Here is a tiny trained network, its code and every weight. The questions are about switching its units off for an input and a target symbol, where a switched-off unit gives its printed mean instead of its output.

import numpy as np


def w(rows, s, z=0):
    codes = np.array(rows[::2]) - 128.0
    scale = np.full(codes.shape[1], s)
    scale[-1] = z or s
    return codes * scale


def f(y):
    return np.maximum(y, 0)


def softmax(a):
    e = np.exp(a - a.max(-1, keepdims=True))
    return e / e.sum(-1, keepdims=True)


def log_softmax(a):
    a = a - a.max(-1, keepdims=True)
    return a - np.log(np.exp(a).sum(-1, keepdims=True))


def net(x, mask):
    ids = ['αεζθλμπτψω'.index(c) for c in x.split()]
    T = len(ids)
    res = E[ids] + P[:T]
    u = 0
    for l in range(3):
        q, k, v = (res @ M[l].T for M in (Q, K, V))
        z = softmax(np.where(np.tri(T) > 0, q @ k.T / 4**0.5, -1e9)) @ v
        res = res + np.where(mask[u], z, O[l][:, -1]) @ O[l][:, :-1]
        u += 1
        y = f(res @ A[l][:, :-1].T + A[l][:, -1])
        res = res + np.where(mask[u : u + 8], y, B[l][:, -1]) @ B[l][:, :-1]
        u += 8
    return log_softmax(res[-1] @ U[:, :-1].T + U[:, -1])


Q, K, V, O, A, B = {}, {}, {}, {}, {}, {}
E = w([
[226,113,70,103,141,106],'α',
[60,184,172,158,133,138],'ε',
[88,165,207,148,59,50],'ζ',
[134,17,96,101,93,130],'θ',
[248,95,110,171,158,148],'λ',
[134,123,191,196,135,185],'μ',
[207,215,149,145,138,64],'π',
[139,139,98,122,74,46],'τ',
[72,79,144,131,91,125],'ψ',
[163,99,105,104,159,191],'ω',
],0.017)
P = w([
[69,151,29,199,113,111],'0',
[69,128,151,115,96,111],'1',
[218,158,69,176,71,182],'2',
[65,107,143,94,122,110],'3',
[222,151,60,156,77,187],'4',
[71,87,150,90,143,100],'5',
[229,151,66,151,79,184],'6',
[73,63,149,94,165,86],'7',
[246,130,71,152,87,174],'8',
[68,62,148,97,173,83],'9',
],0.013)
Q[0] = w([
[164,2,214,165,186,86],'0.h0',
[88,199,112,88,238,102],'0.h0',
[61,150,151,35,147,216],'0.h0',
[132,133,129,80,224,41],'0.h0',
],0.0057)
K[0] = w([
[140,46,169,176,193,46],'0.h0',
[138,130,109,253,120,85],'0.h0',
[102,132,82,185,85,175],'0.h0',
[80,103,93,177,142,133],'0.h0',
],0.0077)
V[0] = w([
[98,109,104,188,217,83],'0.h0',
[254,164,198,96,123,123],'0.h0',
[160,223,110,176,57,143],'0.h0',
[151,205,211,22,91,176],'0.h0',
],0.0057)
O[0] = w([
[65,105,136,10,223,181,132],'0.h0',
[129,83,128,212,137,71,112],'0.h0',
[210,216,236,100,58,171,152],'0.h0',
[144,61,137,170,178,2,4],'0.h0',
],0.005,0.0038)
A[0] = w([
[228,84,66,191,101,191,88],'0.n0',
[178,99,49,158,90,100,254],'0.n1',
[141,133,222,194,64,119,253],'0.n2',
[56,210,142,102,136,43,153],'0.n3',
[61,79,195,90,63,163,184],'0.n4',
[161,159,92,203,2,171,107],'0.n5',
[146,98,77,86,69,211,146],'0.n6',
[88,214,84,137,152,114,81],'0.n7',
],0.0073,0.005)
B[0] = w([
[32,225,139,147,102,108,248],'0.n0',
[84,221,55,68,193,151,254],'0.n1',
[109,138,44,86,151,213,205],'0.n2',
[77,170,168,64,139,76,162],'0.n3',
[182,174,106,147,2,198,184],'0.n4',
[200,214,57,144,108,72,226],'0.n5',
[219,171,174,145,94,99,211],'0.n6',
[241,222,156,121,166,102,136],'0.n7',
],0.0071,0.01)
Q[1] = w([
[103,110,175,185,90,87],'1.h0',
[136,80,212,152,156,105],'1.h0',
[116,74,151,110,161,45],'1.h0',
[89,246,86,95,88,136],'1.h0',
],0.012)
K[1] = w([
[105,178,141,90,60,178],'1.h0',
[194,254,78,155,99,161],'1.h0',
[161,193,65,154,89,78],'1.h0',
[76,114,171,118,145,85],'1.h0',
],0.011)
V[1] = w([
[108,138,174,113,159,250],'1.h0',
[86,161,183,144,101,86],'1.h0',
[167,169,170,111,166,99],'1.h0',
[198,109,129,75,58,115],'1.h0',
],0.011)
O[1] = w([
[56,108,171,235,206,43,211],'1.h0',
[228,61,178,107,6,24,115],'1.h0',
[181,53,14,226,136,77,111],'1.h0',
[133,52,119,1,199,196,255],'1.h0',
],0.0076,0.0048)
A[1] = w([
[127,144,51,93,110,146,97],'1.n0',
[150,167,99,154,121,86,47],'1.n1',
[71,116,106,144,221,108,214],'1.n2',
[115,42,138,118,183,193,151],'1.n3',
[181,66,99,102,217,131,194],'1.n4',
[107,158,93,2,124,104,252],'1.n5',
[191,170,42,151,166,142,22],'1.n6',
[75,94,189,206,161,210,146],'1.n7',
],0.0082,0.0034)
B[1] = w([
[100,134,203,85,165,145,216],'1.n0',
[163,116,180,175,130,131,186],'1.n1',
[190,54,107,169,155,161,164],'1.n2',
[179,134,94,255,85,85,152],'1.n3',
[241,204,79,62,142,135,150],'1.n4',
[135,80,155,141,151,146,249],'1.n5',
[115,137,73,116,81,146,245],'1.n6',
[146,121,77,138,68,156,149],'1.n7',
],0.0094,0.017)
Q[2] = w([
[161,62,176,217,22,85],'2.h0',
[170,148,17,211,138,204],'2.h0',
[120,200,75,103,51,106],'2.h0',
[86,118,253,184,236,70],'2.h0',
],0.0067)
K[2] = w([
[93,167,171,151,150,55],'2.h0',
[68,94,91,185,210,132],'2.h0',
[121,24,58,147,34,1],'2.h0',
[103,220,78,167,19,174],'2.h0',
],0.0067)
V[2] = w([
[192,90,149,144,93,199],'2.h0',
[100,59,117,149,44,96],'2.h0',
[90,114,134,150,254,50],'2.h0',
[85,29,37,156,37,200],'2.h0',
],0.006)
O[2] = w([
[112,44,144,172,89,123,234],'2.h0',
[123,46,186,146,153,216,43],'2.h0',
[139,64,123,2,85,94,2],'2.h0',
[102,134,205,198,74,201,185],'2.h0',
],0.0066,0.0083)
A[2] = w([
[199,150,64,71,120,161,57],'2.n0',
[135,157,53,210,133,181,101],'2.n1',
[78,118,108,68,247,163,24],'2.n2',
[158,174,108,126,185,110,188],'2.n3',
[47,204,132,173,67,144,3],'2.n4',
[71,119,218,133,124,102,53],'2.n5',
[103,254,174,98,96,126,33],'2.n6',
[113,100,163,95,172,193,135],'2.n7',
],0.0096,0.0061)
B[2] = w([
[67,121,170,69,82,115,196],'2.n0',
[108,128,202,124,133,86,254],'2.n1',
[181,188,165,92,76,51,143],'2.n2',
[112,121,66,134,103,178,185],'2.n3',
[138,77,84,165,118,60,192],'2.n4',
[123,125,79,97,69,155,139],'2.n5',
[158,10,130,119,146,142,196],'2.n6',
[117,121,65,74,181,76,158],'2.n7',
],0.011,0.023)
U = w([
[1,114,68,129,108,165,92],'α',
[211,180,71,144,110,108,166],'ε',
[211,168,181,137,103,135,162],'ζ',
[101,137,184,87,161,56,131],'θ',
[114,87,83,126,109,78,69],'λ',
[94,139,193,129,126,79,84],'μ',
[101,199,134,117,69,79,91],'π',
[100,114,177,107,79,153,67],'τ',
[132,93,93,136,170,174,187],'ψ',
[49,204,98,147,141,128,244],'ω',
],0.0095,0.011)

Each question gives the input, a string of symbols that net reads in full, and the target symbol t.
The units are the heads (4 rows each of Q, K, V and O) and the neurons (one row each of A and B). Each row of codes is followed by its name. A weight is (code - 128) times the scale printed after its matrix; where a second scale follows, it is the last column's (O, A, B and U).
mask holds one flag per unit, layer by layer, with each layer's heads first. A switched-off unit (its flag False) gives its mean, the last column of its rows in O or B, instead of its output. The means were averaged over made-up inputs and are rounded, as every weight is.
A unit's drop is (log p(t) with every unit on - log p(t) with that unit switched off) / (log p(t) with every unit on - log p(t) with every unit switched off).
The circuit of an input: a set's keep is (log p(t) with only the set's units on - log p(t) with every unit switched off) / (log p(t) with every unit on - log p(t) with every unit switched off). Starting from the 12 units with the biggest drops (on a tie, the unit counted first), units are removed one at a time, each time the one whose removal leaves the highest keep (on an exact tie, the one counted first), for as long as the keep stays at least 0.8.
circuit, biggest first: the units of the circuit, biggest drop first
most important unit: the unit with the biggest drop
top k neurons: the k neurons with the biggest drops, biggest first
top k neurons in layer l: the k neurons of layer l with the biggest drops, biggest first
input ψ π θ μ λ, target μ: top 2 neurons : 2.n1; 1.n7
input λ π μ θ θ α ω, target α: top 3 neurons in layer 2 : 2.n0; 2.n3; 2.n6
input τ θ θ α λ λ ψ ζ ψ, target ζ: circuit, biggest first : 1.h0; 2.h0
input α λ λ ψ ω λ θ π θ, target π: most important unit : 0.n4
input λ λ ψ ψ θ, target ψ: top 3 neurons in layer 0 : 0.n0; 0.n6; 0.n5
input λ α λ τ θ, target τ: circuit, biggest first : 1.h0; 2.n0
input λ α ψ, target α: circuit, biggest first : 0.n0; 1.h0; 2.n0
input α ω τ τ ε ψ ψ, target ψ: top 2 neurons in layer 0 : 0.n4; 0.n0
input ω ω λ, target ω: circuit, biggest first : 1.h0; 0.n0
input π λ τ ω θ, target ω: circuit, biggest first : 1.h0; 2.n6
input θ λ μ ε, target λ: top 2 neurons in layer 0 : 0.n5; 0.n6
input λ ω π ζ τ α τ, target α: top 2 neurons in layer 0 : 0.n2; 0.n4
input ζ ψ λ τ λ ω π ψ λ, target ψ: top 4 neurons : 0.n0; 2.n6; 0.n1; 0.n4
input ψ τ λ θ τ θ λ λ, target ω: circuit, biggest first : 2.n6; 1.h0; 0.n4
input ω λ λ θ μ θ λ ω ψ, target ω: circuit, biggest first : 0.n4; 1.h0; 2.n6
input τ μ τ, target μ: top 2 neurons : 0.n0; 1.n7
input ω θ λ ζ θ, target ζ: top 3 neurons : 0.n6; 0.n3; 0.n5
input τ θ θ ζ α, target ζ: circuit, biggest first : 0.n6; 1.h0; 2.h0
input π ε λ τ α, target τ: top 2 neurons : 0.n4; 2.n0
input ω λ θ ψ α α ψ θ τ, target θ: most important unit : 2.n2
input λ τ ε ζ ω ψ τ λ π, target λ: top 4 neurons : 0.n4; 2.n6; 2.n4; 1.n6
input ω λ θ λ ω θ π λ τ, target λ: most important unit : 0.n4
input μ λ λ α θ τ ζ ψ τ, target ψ: top 2 neurons in layer 0 : 0.n4; 0.n1
input λ π τ λ α, target λ: top 3 neurons in layer 0 : 0.n0; 0.n5; 0.n6
input ω ω θ, target ω: top 2 neurons : 2.n6; 0.n0
input α ζ ω α α θ ψ, target θ: top 2 neurons : 2.n2; 0.n0
